Below are the code and all the weights of a small trained network. Each question names an input and a class and asks about switching units off, where a switched-off unit gives its printed mean instead of its output.

import numpy as np


def w(rows, s, z=0):
    codes = np.array(rows[::2]) - 128.0
    scale = np.full(codes.shape[1], s)
    scale[-1] = z or s
    return codes * scale


def f(y):
    return y / 2 * (1 + np.tanh(0.7978845608 * (y + 0.044715 * y**3)))


def log_softmax(a):
    a = a - a.max(-1, keepdims=True)
    return a - np.log(np.exp(a).sum(-1, keepdims=True))


def net(x, mask):
    res = np.array(x, float).reshape(1, 3) / 4 @ E
    y = f(res @ A[0][:, :-1].T + A[0][:, -1])
    res = res + np.where(mask, y, B[0][:, -1]) @ B[0][:, :-1]
    return log_softmax(res[-1] @ U[:, :-1].T + U[:, -1])


A, B = {}, {}
E = w([
[86,93,231,77],'x0',
[173,248,160,79],'x1',
[104,151,88,92],'x2',
],0.013)
A[0] = w([
[215,167,4,244,255],'n0',
[214,204,147,122,190],'n1',
[9,195,240,83,156],'n2',
[105,2,104,134,214],'n3',
[130,93,129,134,98],'n4',
[75,82,71,156,193],'n5',
[11,55,118,101,222],'n6',
[178,234,119,70,189],'n7',
[202,76,29,232,207],'n8',
[68,160,95,158,131],'n9',
],0.0091,0.0076)
B[0] = w([
[90,229,21,103,252],'n0',
[187,199,139,25,198],'n1',
[121,58,224,69,201],'n2',
[2,73,62,207,195],'n3',
[130,132,141,144,129],'n4',
[36,130,120,138,175],'n5',
[22,49,143,253,192],'n6',
[142,159,136,36,215],'n7',
[17,238,65,81,214],'n8',
[113,103,104,92,138],'n9',
],0.0087,0.017)
U = w([
[10,168,67,128,150],'0',
[118,94,225,39,199],'1',
[37,47,136,160,185],'2',
[166,125,127,149,12],'3',
[164,132,129,153,3],'4',
[191,240,83,96,229],'5',
],0.011,0.0034)

Each question gives the input, the list of numbers given to net, and the class t.
The units are the neurons (one row each of A and B). Each row of codes is followed by its name. A weight is (code - 128) times the scale printed after its matrix; where a second scale follows, it is the last column's (A, B and U).
mask holds one flag per neuron, in row order. A switched-off neuron (its flag False) gives its mean, the last column of its row in B, instead of its output. The means were averaged over made-up inputs and are rounded, as every weight is.
A unit's drop is (log p(t) with every unit on - log p(t) with that unit switched off) / (log p(t) with every unit on - log p(t) with every unit switched off).
The circuit of an input: a set's keep is (log p(t) with only the set's units on - log p(t) with every unit switched off) / (log p(t) with every unit on - log p(t) with every unit switched off). Starting from all 10 units, units are removed one at a time, each time the one whose removal leaves the highest keep (on an exact tie, the one counted first), for as long as the keep stays at least 0.8.
units of the circuit, in order: the units of the circuit, biggest drop first
top k neurons: the k neurons with the biggest drops, biggest first
drop when u is switched off: that unit's drop, to one decimal
input [-8,1,-4], class 5: units of the circuit, in order	(n3)
input [1,1,8], class 1: units of the circuit, in order	(n0; n8)
input [1,-2,3], class 2: top 2 neurons	(n0; n8)
input [0,1,-5], class 5: units of the circuit, in order	(n6; n3)
input [-8,1,-8], class 5: top 3 neurons	(n3; n6; n1)
input [0,7,6], class 5: top 2 neurons	(n6; n1)
input [8,0,3], class 2: top 3 neurons	(n6; n1; n7)
input [2,-4,-5], class 2: drop when n0 is switched off	0.3
input [0,5,-7], class 5: drop when n6 is switched off	0.2
input [7,-1,8], class 2: drop when n4 is switched off	0.0
